Below is a small trained network, with its code and all its weights. Each question gives an input and a target symbol and asks what happens when units are switched off, that is, made to give their printed mean instead of their output.

import numpy as np


def w(rows, s, z=0):
    codes = np.array(rows[::2]) - 128.0
    scale = np.full(codes.shape[1], s)
    scale[-1] = z or s
    return codes * scale


def f(y):
    return y / 2 * (1 + np.tanh(0.7978845608 * (y + 0.044715 * y**3)))


def softmax(a):
    e = np.exp(a - a.max(-1, keepdims=True))
    return e / e.sum(-1, keepdims=True)


def log_softmax(a):
    a = a - a.max(-1, keepdims=True)
    return a - np.log(np.exp(a).sum(-1, keepdims=True))


def net(x, mask):
    ids = ['βγδεηλμξπστψ'.index(c) for c in x.split()]
    T = len(ids)
    res = E[ids] + P[:T]
    u = 0
    for l in range(2):
        q, k, v = (res @ M[l].T for M in (Q, K, V))
        z = softmax(np.where(np.tri(T) > 0, q @ k.T / 4**0.5, -1e9)) @ v
        res = res + np.where(mask[u], z, O[l][:, -1]) @ O[l][:, :-1]
        u += 1
        y = f(res @ A[l][:, :-1].T + A[l][:, -1])
        res = res + np.where(mask[u : u + 8], y, B[l][:, -1]) @ B[l][:, :-1]
        u += 8
    return log_softmax(res[-1] @ U[:, :-1].T + U[:, -1])


Q, K, V, O, A, B = {}, {}, {}, {}, {}, {}
E = w([
[134,173,203,212],'β',
[114,132,149,149],'γ',
[193,190,132,91],'δ',
[130,161,185,160],'ε',
[157,195,168,116],'η',
[131,113,143,165],'λ',
[80,202,5,50],'μ',
[37,50,148,164],'ξ',
[115,144,110,157],'π',
[135,148,114,99],'σ',
[63,148,200,87],'τ',
[245,96,73,95],'ψ',
],0.019)
P = w([
[168,61,178,94],'0',
[125,154,176,135],'1',
[110,151,177,123],'2',
[83,119,183,156],'3',
[96,137,178,115],'4',
[105,128,199,71],'5',
[107,101,187,35],'6',
[46,43,189,115],'7',
[145,151,150,3],'8',
],0.0065)
Q[0] = w([
[77,89,210,203],'0.h0',
[42,155,162,126],'0.h0',
[194,12,183,185],'0.h0',
[188,155,123,87],'0.h0',
],0.011)
K[0] = w([
[17,69,200,191],'0.h0',
[91,232,114,2],'0.h0',
[156,48,217,213],'0.h0',
[86,86,138,211],'0.h0',
],0.0092)
V[0] = w([
[79,74,106,62],'0.h0',
[164,221,218,83],'0.h0',
[126,150,98,44],'0.h0',
[175,116,186,1],'0.h0',
],0.0055)
O[0] = w([
[99,232,134,125,202],'0.h0',
[46,132,140,224,253],'0.h0',
[68,239,52,187,161],'0.h0',
[57,82,207,254,241],'0.h0',
],0.0061,0.004)
A[0] = w([
[221,139,152,147,148],'0.n0',
[88,101,77,153,30],'0.n1',
[7,64,158,125,78],'0.n2',
[101,151,250,69,87],'0.n3',
[230,183,96,109,184],'0.n4',
[98,107,105,156,121],'0.n5',
[143,104,192,151,1],'0.n6',
[111,95,48,137,41],'0.n7',
],0.011,0.0066)
B[0] = w([
[55,77,64,132,133],'0.n0',
[207,186,115,97,123],'0.n1',
[163,167,125,91,251],'0.n2',
[170,121,162,131,237],'0.n3',
[83,2,153,75,138],'0.n4',
[196,221,125,27,138],'0.n5',
[55,163,12,131,130],'0.n6',
[55,80,164,105,125],'0.n7',
],0.0084,0.015)
Q[1] = w([
[153,165,198,64],'1.h0',
[115,76,134,159],'1.h0',
[107,136,248,152],'1.h0',
[146,29,153,170],'1.h0',
],0.014)
K[1] = w([
[87,142,62,21],'1.h0',
[147,93,227,175],'1.h0',
[92,125,144,1],'1.h0',
[225,132,229,133],'1.h0',
],0.0089)
V[1] = w([
[46,114,6,90],'1.h0',
[74,79,161,219],'1.h0',
[151,127,112,176],'1.h0',
[167,102,147,197],'1.h0',
],0.012)
O[1] = w([
[119,112,190,217,25],'1.h0',
[250,144,42,119,42],'1.h0',
[88,147,134,161,9],'1.h0',
[133,103,97,108,3],'1.h0',
],0.011,0.0068)
A[1] = w([
[159,230,167,116,79],'1.n0',
[189,185,226,176,98],'1.n1',
[54,113,225,110,117],'1.n2',
[240,124,131,58,63],'1.n3',
[91,163,84,106,198],'1.n4',
[84,147,1,203,66],'1.n5',
[127,184,178,100,2],'1.n6',
[82,100,143,117,132],'1.n7',
],0.0094,0.0066)
B[1] = w([
[136,98,11,140,183],'1.n0',
[78,93,34,45,205],'1.n1',
[198,158,140,137,251],'1.n2',
[114,150,153,218,173],'1.n3',
[109,150,181,189,163],'1.n4',
[46,108,254,166,127],'1.n5',
[86,133,98,237,172],'1.n6',
[113,105,197,164,154],'1.n7',
],0.0099,0.02)
U = w([
[129,85,166,149,93],'β',
[155,90,124,109,97],'γ',
[181,96,119,128,89],'δ',
[194,111,128,136,61],'ε',
[177,106,125,139,67],'η',
[173,96,127,132,67],'λ',
[129,114,124,115,1],'μ',
[150,81,200,57,192],'ξ',
[85,66,107,130,169],'π',
[139,101,132,85,107],'σ',
[31,214,104,10,229],'τ',
[141,35,84,86,203],'ψ',
],0.011,0.007)

Each question gives the input, a string of symbols that net reads in full, and the target symbol t.
The units are the heads (4 rows each of Q, K, V and O) and the neurons (one row each of A and B). Each row of codes is followed by its name. A weight is (code - 128) times the scale printed after its matrix; where a second scale follows, it is the last column's (O, A, B and U).
mask holds one flag per unit, layer by layer, with each layer's heads first. A switched-off unit (its flag False) gives its mean, the last column of its rows in O or B, instead of its output. The means were averaged over made-up inputs and are rounded, as every weight is.
A unit's drop is (log p(t) with every unit on - log p(t) with that unit switched off) / (log p(t) with every unit on - log p(t) with every unit switched off).
The circuit of an input: a set's keep is (log p(t) with only the set's units on - log p(t) with every unit switched off) / (log p(t) with every unit on - log p(t) with every unit switched off). Starting from the 12 units with the biggest drops (on a tie, the unit counted first), units are removed one at a time, each time the one whose removal leaves the highest keep (on an exact tie, the one counted first), for as long as the keep stays at least 0.8.
units of the circuit, in order: the units of the circuit, biggest drop first
most important unit: the unit with the biggest drop
top k neurons: the k neurons with the biggest drops, biggest first
k most important neurons of layer l: the k neurons of layer l with the biggest drops, biggest first
input ξ ξ λ η ξ ξ δ ψ τ, target ψ: top 2 neurons : [1.n1, 0.n4]
input τ σ λ, target τ: units of the circuit, in order : [1.n2, 1.h0]
input τ γ ψ ψ γ, target ψ: 4 most important neurons of layer 0 : [0.n4, 0.n0, 0.n3, 0.n2]
input τ τ γ, target τ: units of the circuit, in order : [0.n3, 1.h0]
input β τ τ ξ π, target τ: 2 most important neurons of layer 0 : [0.n5, 0.n2]
input τ μ τ σ, target π: units of the circuit, in order : [1.n1, 1.h0]
input τ π ξ ξ η, target ξ: most important unit : 0.n2
input ξ δ ξ γ, target ξ: top 4 neurons : [1.n1, 1.n0, 0.n2, 1.n6]
input τ τ β, target τ: top 2 neurons : [0.n2, 1.n2]
input β τ τ ξ ξ γ, target ξ: units of the circuit, in order : [0.n2, 0.h0, 1.n0, 1.n6]
input τ μ δ τ τ δ τ, target π: units of the circuit, in order : [1.n1, 1.h0, 1.n6]
input σ ξ ψ, target ψ: top 4 neurons : [0.n4, 0.n0, 0.n2, 1.n2]
input ξ μ ξ, target β: units of the circuit, in order : [1.h0, 0.h0]
input ξ ξ ψ, target ψ: units of the circuit, in order : [0.n4]
input β β τ δ ξ μ γ π σ, target β: 3 most important neurons of layer 1 : [1.n2, 1.n7, 1.n0]
input τ σ ξ η τ τ μ ξ δ, target ξ: top 2 neurons : [0.n4, 0.n2]
input τ ξ π, target τ: 2 most important neurons of layer 0 : [0.n5, 0.n3]
input ξ ξ δ, target ξ: top 2 neurons : [1.n1, 0.n4]
input τ τ γ δ ξ τ τ ε λ, target τ: units of the circuit, in order : [1.h0, 1.n2]
input γ ε ξ ε, target ξ: top 2 neurons : [0.n2, 1.n0]
input λ τ τ ξ τ τ μ, target β: 2 most important neurons of layer 1 : [1.n2, 1.n7]
input γ γ ξ, target ξ: top 2 neurons : [1.n1, 1.n0]
input τ γ ψ γ τ ε μ γ, target β: 2 most important neurons of layer 0 : [0.n1, 0.n3]
input ξ γ ε τ τ ε ξ β ξ, target ξ: most important unit : 1.n1
input σ ε γ λ τ τ ψ γ, target ψ: top 4 neurons : [0.n4, 0.n0, 0.n2, 1.n1]
input ξ λ η, target ξ: 4 most important neurons of layer 0 : [0.n2, 0.n4, 0.n0, 0.n5]
input γ ξ τ δ μ γ ξ, target β: 4 most important neurons of layer 1 : [1.n2, 1.n7, 1.n6, 1.n0]
input ε ξ γ σ μ γ, target β: 3 most important neurons of layer 1 : [1.n2, 1.n7, 1.n0]
input ψ ε δ ψ ε, target ψ: 2 most important neurons of layer 1 : [1.n2, 1.n1]
